Below is a small trained network, with its code and all its weights. Each question gives an input and a class and asks what happens when units are switched off, that is, made to give their printed mean instead of their output.

import numpy as np


def w(rows, s, z=0):
    codes = np.array(rows[::2]) - 128.0
    scale = np.full(codes.shape[1], s)
    scale[-1] = z or s
    return codes * scale


def f(y):
    return y / 2 * (1 + np.tanh(0.7978845608 * (y + 0.044715 * y**3)))


def log_softmax(a):
    a = a - a.max(-1, keepdims=True)
    return a - np.log(np.exp(a).sum(-1, keepdims=True))


def net(x, mask):
    res = np.array(x, float).reshape(1, 2) / 4 @ E
    y = f(res @ A[0][:, :-1].T + A[0][:, -1])
    res = res + np.where(mask, y, B[0][:, -1]) @ B[0][:, :-1]
    return log_softmax(res[-1] @ U[:, :-1].T + U[:, -1])


A, B = {}, {}
E = w([
[77,62,84,250,196,159,89,71,154,198,172,156],'x0',
[133,202,189,90,20,63,135,202,178,240,34,212],'x1',
],0.013)
A[0] = w([
[146,97,93,151,206,179,173,70,99,94,248,55,253],'N1',
[148,166,112,56,72,109,80,178,102,58,123,164,217],'N2',
[117,136,45,147,95,92,165,156,251,242,44,168,153],'N3',
[184,139,174,75,55,90,133,167,225,209,63,153,181],'N4',
[174,126,141,48,107,75,195,108,148,68,127,78,153],'N5',
[155,198,154,121,32,11,120,201,188,117,77,111,219],'N6',
[81,73,86,254,216,102,82,111,149,117,196,136,197],'N7',
[137,184,169,108,146,196,159,125,90,44,111,116,151],'N8',
[148,235,188,174,138,40,146,132,149,114,90,169,140],'N9',
[205,143,142,58,176,179,143,120,148,85,121,138,142],'N10',
[209,154,202,206,90,120,167,177,142,184,152,160,133],'N11',
],0.0073,0.0052)
B[0] = w([
[107,188,58,151,131,138,1,38,153,76,120,32,253],'N1',
[234,130,207,179,120,95,132,167,121,106,142,82,188],'N2',
[165,72,61,169,139,88,199,74,51,185,186,197,208],'N3',
[76,139,154,143,68,38,177,127,114,174,110,173,228],'N4',
[167,177,146,122,76,198,148,174,63,89,14,79,178],'N5',
[166,127,215,119,53,45,154,124,103,149,52,151,228],'N6',
[68,192,60,98,243,171,164,106,191,87,221,98,236],'N7',
[137,189,113,137,101,169,75,141,135,105,97,57,165],'N8',
[132,141,161,122,80,125,179,121,97,166,119,150,177],'N9',
[159,122,134,120,57,163,114,122,161,102,95,71,155],'N10',
[95,67,121,108,75,92,111,133,176,178,167,163,171],'N11',
],0.0097,0.021)
U = w([
[75,79,136,28,107,89,79,103,205,132,138,99,60],'0',
[126,92,179,133,88,35,165,63,85,178,157,208,165],'1',
[168,133,164,139,105,187,116,89,111,41,68,36,118],'2',
[26,106,121,171,127,194,112,194,125,68,108,216,4],'3',
[123,164,236,71,104,98,155,224,141,102,85,110,153],'4',
[10,182,79,103,236,140,105,2,204,84,216,79,194],'5',
[13,73,81,131,173,155,193,154,129,188,234,219,148],'6',
[74,196,159,26,128,202,150,72,141,183,140,146,13],'7',
],0.0066,0.0022)

Each question gives the input, the list of numbers given to net, and the class t.
The units are the neurons (one row each of A and B). Each row of codes is followed by its name. A weight is (code - 128) times the scale printed after its matrix; where a second scale follows, it is the last column's (A, B and U).
mask holds one flag per neuron, in row order. A switched-off neuron (its flag False) gives its mean, the last column of its row in B, instead of its output. The means were averaged over made-up inputs and are rounded, as every weight is.
A unit's drop is (log p(t) with every unit on - log p(t) with that unit switched off) / (log p(t) with every unit on - log p(t) with every unit switched off).
The circuit of an input: a set's keep is (log p(t) with only the set's units on - log p(t) with every unit switched off) / (log p(t) with every unit on - log p(t) with every unit switched off). Starting from all 11 units, units are removed one at a time, each time the one whose removal leaves the highest keep (on an exact tie, the one counted first), for as long as the keep stays at least 0.8.
circuit, biggest first: the units of the circuit, biggest drop first
most important unit: the unit with the biggest drop
top k neurons: the k neurons with the biggest drops, biggest first
drop when u is switched off: that unit's drop, to one decimal
input [4,3], class 6: most important unit -> N6
input [-5,-1], class 4: top 4 neurons -> [N1, N7, N3, N6]
input [-7,7], class 1: top 2 neurons -> [N3, N4]
input [-3,1], class 4: circuit, biggest first -> [N3, N1]
input [-8,6], class 1: top 4 neurons -> [N4, N3, N11, N9]
input [8,3], class 6: top 2 neurons -> [N1, N3]
input [-7,6], class 1: top 2 neurons -> [N4, N3]
input [-3,0], class 4: top 2 neurons -> [N1, N3]
input [4,2], class 6: circuit, biggest first -> [N1, N6]
input [5,3], class 6: drop when N1 is switched off -> 0.4
input [-6,-1], class 4: drop when N7 is switched off -> 0.1
